Here is a tiny trained network, its code and every weight. The questions are about switching its units off for an input and a class, where a switched-off unit gives its printed mean instead of its output.

import numpy as np


def w(rows, s, z=0):
    codes = np.array(rows[::2]) - 128.0
    scale = np.full(codes.shape[1], s)
    scale[-1] = z or s
    return codes * scale


def f(y):
    return np.maximum(y, 0)


def log_softmax(a):
    a = a - a.max(-1, keepdims=True)
    return a - np.log(np.exp(a).sum(-1, keepdims=True))


def net(x, mask):
    res = np.array(x, float).reshape(1, 2) / 4 @ E
    y = f(res @ A[0][:, :-1].T + A[0][:, -1])
    res = res + np.where(mask, y, B[0][:, -1]) @ B[0][:, :-1]
    return log_softmax(res[-1] @ U[:, :-1].T + U[:, -1])


A, B = {}, {}
E = w([
[27,120,188,14,215,18],'x0',
[83,56,2,123,28,55],'x1',
],0.0082)
A[0] = w([
[137,125,11,162,7,188,245],'N0',
[125,156,131,164,140,147,213],'N1',
[81,133,164,26,208,108,216],'N2',
[130,141,237,145,222,133,201],'N3',
[134,119,12,112,61,122,120],'N4',
[115,155,232,67,246,176,135],'N5',
[190,134,180,183,123,233,252],'N6',
],0.012,0.0028)
B[0] = w([
[179,196,121,254,69,92,248],'N0',
[150,157,105,105,121,133,160],'N1',
[143,101,107,84,235,41,231],'N2',
[215,84,170,138,106,181,227],'N3',
[84,81,153,174,75,111,199],'N4',
[161,100,249,95,88,140,245],'N5',
[95,186,56,84,154,185,228],'N6',
],0.025,0.016)
U = w([
[107,241,13,138,153,181,239],'0',
[125,92,151,248,45,66,121],'1',
[18,52,93,164,153,62,80],'2',
[130,133,138,33,122,214,85],'3',
[34,31,53,26,255,41,180],'4',
[34,95,152,122,160,160,1],'5',
[214,15,249,66,170,105,143],'6',
],0.0056,0.0027)

Each question gives the input, the list of numbers given to net, and the class t.
The units are the neurons (one row each of A and B). Each row of codes is followed by its name. A weight is (code - 128) times the scale printed after its matrix; where a second scale follows, it is the last column's (A, B and U).
mask holds one flag per neuron, in row order. A switched-off neuron (its flag False) gives its mean, the last column of its row in B, instead of its output. The means were averaged over made-up inputs and are rounded, as every weight is.
A unit's drop is (log p(t) with every unit on - log p(t) with that unit switched off) / (log p(t) with every unit on - log p(t) with every unit switched off).
The circuit of an input: a set's keep is (log p(t) with only the set's units on - log p(t) with every unit switched off) / (log p(t) with every unit on - log p(t) with every unit switched off). Starting from all 7 units, units are removed one at a time, each time the one whose removal leaves the highest keep (on an exact tie, the one counted first), for as long as the keep stays at least 0.8.
units of the circuit, in order: the units of the circuit, biggest drop first
unit that matters most: the unit with the biggest drop
k most important neurons: the k neurons with the biggest drops, biggest first
drop when u is switched off: that unit's drop, to one decimal
input [-5,-7], class 3: unit that matters most -> N6
input [-5,-6], class 3: units of the circuit, in order -> N0, N6
input [3,1], class 4: units of the circuit, in order -> N5, N0
input [-8,1], class 0: 4 most important neurons -> N6, N5, N3, N1
input [-2,-6], class 3: 2 most important neurons -> N6, N2
input [-1,-2], class 3: units of the circuit, in order -> N0, N2, N5
input [5,7], class 4: 4 most important neurons -> N0, N5, N3, N2
input [-3,-4], class 3: units of the circuit, in order -> N0, N6
input [-2,0], class 0: 3 most important neurons -> N5, N3, N4
input [-3,-1], class 0: drop when N3 is switched off -> 0.0
input [5,6], class 4: drop when N0 is switched off -> 0.3
input [-5,0], class 0: drop when N6 is switched off -> 0.5
input [-6,0], class 0: drop when N5 is switched off -> 0.3
input [8,3], class 4: units of the circuit, in order -> N2
